Each row has a class, written as a number after it.
[ 47  12  34  17  22 -12  16 -43 -36 -42  -5 -24  30  -9 -18 -15  13  -4
  16 -40  32   9  -3 -28  -6  39  24  27  13 -10  -3   4 -26 -13   3  55
  48 -27  11]  1
[ 32 -37  37 -34  41   3 -25  -3  31 -30   6  29   3 -41  18 -16 -44   5
 -13  -7 -72  12   9   7  12   0 -55 -11 -14  -3  -7   8 -12  45   8  15
 -57 -27  35]  1
[ 33 -44  28 -34  34   5 -11   1  33  31 -22  52  -8 -25  37 -17 -52  -5
   6  -6 -96  14  -2  19  -1 -10 -59 -23 -18  -3 -24   2   2   4   4  12
 -76   4  18]  8
[ 11   8  22  69  37  -4  38 -25 -24  -6 -19 -10  53   6  -8 -17  21 -26
  22 -20  37  17  -7 -38  -3  50  23  24  16  16 -18  16 -21  29   7  61
  16  -9   1]  1
[ 34 -10  15 -64  52 -15 -21 -34 -11  -7 -17  76  -7 -35  38 -29 -46  -1
   1 -11 -66  14  -6  14   2  -3 -38   1   5 -32 -34 -21 -21  19 -35  -2
 -82   9 -10]  6
[  0 -11  25 -32  29  -4 -31 -11   5  -4 -40  43  -3 -43  18 -45 -54 -13
   9  -5 -62  14   7  16 -34  -3 -30 -16  -4 -22 -23   4 -30  29 -28  -7
 -78 -13  -7]  4
[ 55  27  30  42  32 -11  22 -29 -19 -41 -14 -24  18  -9 -14 -18  40  -6
  16 -23  28  25  10 -46   4  29  17  16  11   7   5 -16 -30 -14  45  44
  28 -20   8]  8
[ 81  30  28  27   8 -27  36 -32 -21  -7 -15 -12  20   2  -2 -11  37  -1
   0 -38   8  43   1 -40 -13  32  32  18  -2  -4  26  -5 -30 -23  51  53
  23 -21   9]  8
[ 18 -21  15 -59  39  18 -11 -36  11  11 -20  66  -5 -47  31 -28 -57  -7
   3 -15 -70  36 -22 -12 -10 -28 -64 -22   7  -9 -46 -11 -10  13 -46 -10
 -76   5  -4]  6
[ 35  12  31   9  24  -4  39 -36 -13 -35 -40 -51  16  -6 -10 -11  35   2
  23 -25  52  33 -14 -50 -20  57  -1  31   5  -3  16  -5 -28 -33  40  57
  40 -32   7]  0
[ 48  -7  36  29  29  -3  29 -32 -21  12 -15 -26  21  13   3  -6  15 -25
  17 -41  41  -6 -19 -19  -4  28  30  29  -1  23   2   5 -39  -6  11  83
  33 -21 -12]  6
[ 27  -5  49 -59  40  -7 -14 -27   7 -56  -7  41   4 -55  12 -43 -41 -17
   0   2 -65  40 -11 -13   5 -11 -52 -16  12 -22 -23   7 -23  -5  12 -16
 -82 -19  36]  3
[ 66   5  12  15  28   7   3 -29 -36 -22  -5  -9  63 -24 -11 -17 -13   1
  20 -21  44  13  10  -6 -22  32  24   6   8  46  11 -27 -36 -24 -17  69
   4 -35   5]  6
[ 17  20  19   4   7 -22  30 -56 -41 -54   9 -48  10 -17 -26 -30  49  12
  -8 -48  24  17 -28 -21   2  18  27  44  -4  -6 -30 -17   1   8  37  74
  61  -8   8]  7
[ 20 -27  27 -62  17  15 -20 -34   6 -17 -23  43   0 -40  26 -31 -65  13
  -1  -5 -66  20  -1  12 -14 -21 -60 -25 -10   0 -13  -1 -15  11 -12   9
 -71   4  14]  6
[ 70  18  12   7  40 -10  28 -30 -30 -51 -17 -41  30 -37  -8 -36  27   6
  38 -38  27  33  -4 -49 -36  30  29  18  14   9  13 -28 -28 -17  37  77
  32 -32   4]  0
[ 18 -33  38 -49  15   3  17  -8  28  15 -17  66 -19 -26  48 -22 -30  -2
   8 -24 -87  18   8  -2   2 -13 -59 -26  -2 -18 -35   3 -11  12 -13   9
 -77   4  25]  2
[ 29   2  28  44  47  -8  18 -43 -11 -19 -50 -16  19   3 -12  14   2 -29
  33 -31  50  21 -12 -38   3  30   8  -1 -13  12   4  11 -62  -7  22  62
  17 -12  21]  6
[ 24 -26  38 -66  26  -6   4 -33  11 -36 -18  47  -4 -38  23 -31 -42 -35
   9 -18 -66  35 -14   8  -4 -28 -60 -12  12  -5 -54 -15  -2  27 -23 -17
 -51   6  27]  5
[ 29  -9  49 -38  44   8 -14 -38  16 -35 -26  38 -18 -48  14 -29 -35 -42
 -13   1 -58  51 -15 -15   8 -16 -47 -35   6 -20 -38  10  -7  22   8 -14
 -82 -19  26]  3
[ 78   9  34   8  10 -12  45 -13 -19 -51 -21   0  32  25  -6   4  31  -4
  22 -21  32  35   1 -23 -22  15  18  30  13  17  14 -22  -4  -1  40  42
  25 -27 -33]  5
[ 25  35  25  25  36 -30  54 -39 -21 -35 -16 -22  28   4  -9  -3  37 -10
  28 -26  37  22  -9 -58   9  45   0  38 -11   6   1  -8 -41 -39  29  57
  27 -15  15]  9
[ 51   1  12  24  17   3  46 -31 -14 -24 -35 -16  38  -4   3 -16  16  -8
  41 -54  26   9 -10 -14 -16  41   2  18   9  12  23  -1 -22 -12  17  85
  40 -13 -26]  9
[ 25 -16  10 -84  32 -23  -8 -27  -7 -49 -16  33  -2 -63  19 -41 -37  17
 -18   5 -83  19  -5   4 -11   9 -38  15 -14 -43  16 -20 -16 -11   9 -11
 -68  -6   8]  0
[  4 -17  58 -66  45 -12 -31 -46  12  -9 -10  24 -24 -60  32 -40 -62 -24
   4  -8 -51  26 -14   1  10 -27 -43  -7   7 -19 -33  -3 -25  24 -21   8
 -66  -5  40]  6
[ 31  13  25  52  27 -22  17 -25  -4 -21 -30 -47  34   1   1   7  20 -44
  13 -21  48  29 -11 -45 -16  36  28  31 -12  18  -5  18 -41  46  19  57
  36 -22  -1]  4
[ 19  -7  37 -86  47 -24 -24 -31 -18 -66   3  23  -6 -59   7 -40 -44 -14
 -16  -1 -63  12   7  15 -14 -25 -29   7 -18 -28 -43 -22 -23   5  20   0
 -57  -8  40]  9
[ 52  17  38  30  60 -45  21 -48 -11 -60 -50 -15  46 -15   4 -15  13 -39
  26   2  39  56  -4 -42 -25  57  19  28   3   0 -23   3 -49  23 -10  41
  -7 -21  24]  3
[  2 -24  10 -61  20  33  -3 -22  51  -8 -51  39   9 -30  28 -19 -46 -21
  21 -16 -47   7   9  24 -25 -16 -80 -41  -7  21 -21 -18 -13  33 -39   2
 -72 -18   7]  5
[ 48  14  58  45  59 -48  29 -27 -11  -9 -21 -17  19   6  -9  11  23 -39
  12 -29  46  47 -19 -58  10  34  33  30   0   6   2  11 -76  14  26  49
  31 -27  20]  6
[ 64  10  26  14  57 -17  22 -37 -18 -67 -19 -26   0 -49  -7 -24  39 -23
  36 -14  19  45 -13 -62  15  16  29  54   4  -6   4 -31 -27 -15  30  64
  24 -38  12]  0
[ 16  14  41 -79  44 -33  -2 -41   2 -60 -32  39 -15 -52  25 -30 -23   4
  -9   0 -55  66 -14 -32   4  24 -71   5   6 -62  -3  -3 -24  -2  35 -27
 -44 -16  29]  0
[ 58   4  32  15  38  -9  26 -54 -27 -35 -14 -18  12  11 -11   4  35  -5
  16 -42  42  27 -21 -54   6  24  12  17  -2   9 -10 -13 -24 -16  33  68
  23 -12  -4]  6
[ 25   1  21 -58  46 -20  -7 -17   3 -14   7  65  11 -41  30 -36 -40 -13
   3   0 -64  25   7   3   1 -15 -44 -15  -2   0 -23 -19 -19 -12 -11 -21
 -87  -6  20]  9
[ 13 -36  50 -65  37   5   3 -25  19 -11 -13  48  -4 -52  52 -31 -59 -14
   1  -2 -76  31 -12 -11  -9 -10 -61 -33  -9  -4 -33   9 -16   3  11   5
 -69  -8  34]  2
[ 36  32  20  28  27 -21  28 -30 -18 -64 -39 -17  53   6  -8   7  -7 -14
  37  -3  59   9  19 -45 -47  21  -3  10 -15   8 -23  17 -32  14  -3  52
  23 -20   4]  3
[  6 -17  40 -64  34   8 -13  -3  -5 -20  17  65 -12 -40  38 -32 -31  -5
 -11  14 -60  27   6   4  10 -14 -46 -15   7 -11 -63 -15   9  10  18  -8
 -84 -11  32]  2
[ 52  11  14  22  53 -29  18 -17 -37 -44 -11 -35  27 -23 -12 -16   1 -13
  38 -32  23  -4  16 -16 -33   7  41  26  -2   4 -12 -29 -13  -3  16  82
  28 -11   1]  9
[ 35  -5  40 -60  47 -14 -17 -48   8  -4 -28  58 -16 -30  37 -29 -34   4
   2 -31 -70  42 -14 -13  16  10 -57 -22   7 -38 -12 -12 -23  -6   4   6
 -75 -12  29]  6
[ 25  -7  19 -36  40 -11 -13  -5   8 -31  -6  52  21 -41  14 -26 -39  -9
 -20  10 -67  23  -4   9   5  17 -45 -14  -5 -20   0   4  -4  11   7  -4
 -79 -32   9]  3
[ 13   2  35 -58  39  -1 -16 -22  33 -48 -49  57 -14 -42  31 -33 -17  -1
  24   6 -48  59   7 -26   6   2 -77 -27   2 -21   3  -2 -30  11  34 -16
 -63 -32  28]  0
[  0  -8  14 -54  20 -13 -21 -21  23  10 -20  47   1 -53  37 -50 -29   0
  18   0 -90  34  11  22  13   7 -57 -17   6   1 -26 -25   5  13 -29  16
 -67  14  29]  8
[  7 -46  17 -46  22  13  11 -14  33   1 -36  50  -9 -26  12 -31 -34 -17
  11 -20 -81  35 -16  19 -19 -16 -61 -35 -10  17 -44 -15   0  33 -23   6
 -77   6  16]  5
[ 27  -7  37 -68  61  -5 -20 -45  -5 -14 -13  50 -10 -43  34 -32 -48  -3
   7 -10 -57  31 -16 -14   6  -4 -60 -26  11  -9 -32 -18 -23 -17  -7  -7
 -78   6  12]  6
[ 56   7  18  36   1   2  12 -25 -28 -45 -26 -27  53  -3  -3  -8  17 -21
  16 -25  34  12   7 -10  -4  48  17  30   6  27   7  -2 -23  15   6  64
  37 -23 -20]  4
[ 13  27  27  18  40  -8  29 -30 -35 -50 -52  -7  37 -17   8  -7   3 -18
  45 -10  43  22  22 -32 -26  45   7  -3   2  10 -36 -10 -39   1  16  74
  35 -12  17]  2
[ -7 -15  30 -28  32 -10  -7 -16  15  -4 -27  56  33 -42  25 -13 -58 -26
  -6   1 -60  12   8  36  18 -11 -59 -16  -6   6 -32   0  -3  32 -22   1
 -58  -2  18]  7
[ 63   8  10  32  37  10  35 -16   4 -18 -41 -28  14 -13   1  -9  38  -5
  37 -24   8  24   4 -53   0  24  21  22   2  15  20 -30 -23  -6  21  72
  20 -35  -6]  0
[ 38 -20  -7 -37  19  -4 -27  -2  18  15   0  43  -5 -63  24 -17 -48 -20
 -10 -26 -98  16  -5  16  14 -15 -34  -6  -9 -16   5  -9  -5   6 -34  -1
 -78 -15   7]  4
[-10 -32  44 -45  36  11   2  14  33  11 -22  37 -15 -48  36 -15 -35 -34
  -4   8 -67  30   3   5  -5 -13 -45 -18 -16   9 -34  10 -23  28  22  21
 -68 -20  32]  2
[ 14   7  23 -57  41  -5  -4 -40  -4 -10  -9  45   6 -50  28 -30 -37  -4
 -13  -7 -68  20  -7   4   6 -10 -64  -9  -6   1 -45 -20   2 -29 -14 -11
 -46 -16  17]  7
[ 60  20  29  30  40 -19  31 -20  -6 -50 -45 -28  28  -2   2   1  35  -4
  23  -5  34  28  17 -57  -6  36  18  29  -4  -2  59 -14 -21 -21  71  55
  15 -46  -5]  0
[ 30  12  26  32  27  13  18 -58 -12 -39 -34 -23  10 -15   4 -25  10  -4
  45 -24  22  37 -12 -50  -2  32   0   1  12  13 -21   7 -26  11  -1  56
  30  -3  22]  1
[ -8 -14  25 -92  20   4 -28 -29  -3 -33  -4  30 -19 -53  10 -35 -34  -6
  -9  -7 -50  12  -2  37 -17 -41 -58  -8 -13   5 -73 -12   3  -1 -12  -9
 -42  -1  19]  7
[ 22   7  -2  27  32   4  46 -22  -3 -12 -30 -42  39  -5 -15  -4  13 -13
  33 -31  21   3 -16 -33 -23  33   8  23 -10  28  -5 -33 -13 -22   2  75
  27 -33  10]  5
[ 36  34  24  37  19 -14  38 -24  -9 -49 -44 -30  59 -12 -12  -2  11 -17
  34  -8  43  30   6 -40 -16  42  17  24  15   9  17   3 -32  18   0  67
  26 -24 -13]  3
[ 61  12  47  62  27 -26  20 -38 -13 -52 -23 -41  20  -4 -17  -1  26 -26
   2 -27  39  29   7 -60  -6  34  16  30 -18  10  -2   6 -35  25  15  57
  35 -43   7]  4
[ 53  25  43  50  55  -7  17 -33 -14 -44 -21 -24  11 -17  -6 -22  37 -25
  19 -18  35  42   4 -65  -9  26  30  27  16   2   8   4 -35   4  43  42
  16 -46  12]  1
[ 48  -4  35  43  24 -14  39 -40  -1  -5  -2 -41  -1 -21 -10   0  17 -22
  16 -42  29  21 -20 -39   0 -11   9  26 -16  31 -21   2  -9 -26  -4  60
  41 -22  21]  7
[ 17  -4  37 -69  40 -11 -11 -34  11 -33   0  37  -4 -56  10 -45 -25   4
 -10  -2 -74  42  -1 -29 -11 -18 -70 -26  -5   1 -36 -18 -11 -13  12 -22
 -60  -1  18]  8
[ 36 -23  31 -44  52  -2 -11 -45  -3 -30 -12  47 -25 -48  24 -24 -40 -14
  -4 -13 -57  15 -11  -6  18 -17 -54  -6  -5 -13 -17  -5 -23  -7  -3  -2
 -75   7   8]  6
[ 26  28  25  -1  46 -28  26 -42 -31 -46 -32 -44  30 -37  -9 -26  25 -30
  17 -21  39  34  -5 -43 -23  42  21  36   9  -7 -13 -18 -27   6  21  68
  49 -31  13]  0
[ -9  20  42 -68  41 -38 -17 -32  -2 -29  -1  21 -33 -61  10 -43 -14  -9
 -15  -9 -61  38  -3 -19  14  -8 -42  16  -2 -29 -22 -13 -34  13   4   8
 -36 -17  36]  6
[ 48   7  36   6  33  11  46 -22 -20 -50 -26 -19  13 -13  14  -3  27 -18
  35 -39  38  33  -3 -48 -24  23  -5  12  17  11 -43   1 -36   7  42  68
  41  -9   3]  2
[ 66 -17  16  21  32   6  36 -16  -6 -32  12 -23   9 -38  -6 -11  32   9
  25 -41  13  34 -27 -46   6  23  40  28  -1   8   2 -24 -29  -8  25  89
  10 -33  16]  2
[  -2    1   10  -48   45  -31   -4    8   18    8  -12   47   16  -53
   24  -27  -32    2   -3   10  -58   29    6   10   13   27  -37    8
   13  -37   28  -18  -26   -1   -4  -18 -114  -11   25]  0
[ 36  25  23  -4  26  -6  17 -44 -30 -34  -5 -41  26 -29 -11 -16  12 -21
  12 -32  33  10   0 -29 -31  13  34  26  -1   9 -11   1 -28  15  12  73
  32 -19  -1]  1
[ 30 -11  -5  44  -1 -20   3  -9  -3 -18   6 -53  35 -15 -21  -1  37 -21
  -8 -12  23   5  -4 -15   9  30  57  49 -26  37  42 -12 -13  14  -4  63
  27 -34 -14]  4
[ 42  10  37  20  21 -20  16 -30 -21 -51  -5 -38  14 -10 -22 -14  40 -14
  19 -36  42  36  10 -35 -22  19  26  32   3   8 -21   9 -30  22  31  65
  29 -18  34]  1
[ 29   7  13  27  28  22  19 -35 -13 -30 -19 -20  28  -7  -3   0  21 -23
  29 -12  51  18 -10 -22  -9 -10   5  12  -8  58 -57 -12  -7   4   5  53
  36 -13  -6]  7
[ -6 -28  24 -32   3  15   3 -29  15   7  -1  59  -1 -46  11 -39 -40   0
   2 -18 -77  22 -22  16  21 -47 -46 -18  -7   2 -31   2  18   5 -10   7
 -76   4  18]  7
[ 29 -41  21 -59  35  26  -9  -3  -4  -5   1  53 -18 -40  41 -35 -33   7
  -1 -24 -70   4  -6  31  -5   2 -35  -5  22 -39 -63 -21  11  20  -7  16
 -84   3  12]  2
[ 34 -47  31 -68  32   1 -14 -22  -5 -40  -4  50 -26 -41  11 -54 -33  -5
   2 -20 -79  15 -10  24 -19 -34 -35 -12  -7 -13 -27  -7 -11 -15   9 -10
 -65   5   5]  9
[ 21 -13   1 -71  19 -14 -25 -16  -4 -47  30  36   2 -71  15 -36 -35  23
 -23  -3 -72  19  -1  37   2 -37 -38  11 -13  -6 -26 -26  26  25   5   7
 -68  -1  15]  7
[ 31   9  11  21  18 -27  21 -22 -12 -48  13 -28  44 -35 -23 -10  26 -14
  22 -33  28   6   9 -14   5 -10  13  14 -19  55   7 -11 -18 -14  23  73
  46 -27  15]  7
[ 64 -16  37  14   4   1  45 -29 -25 -30 -13   1  11   1   6  -2  34  -2
  31 -47  17  15  -5 -28  16  28  22  30  13 -13  -2 -12  -2 -32  19  79
  27 -17   2]  2
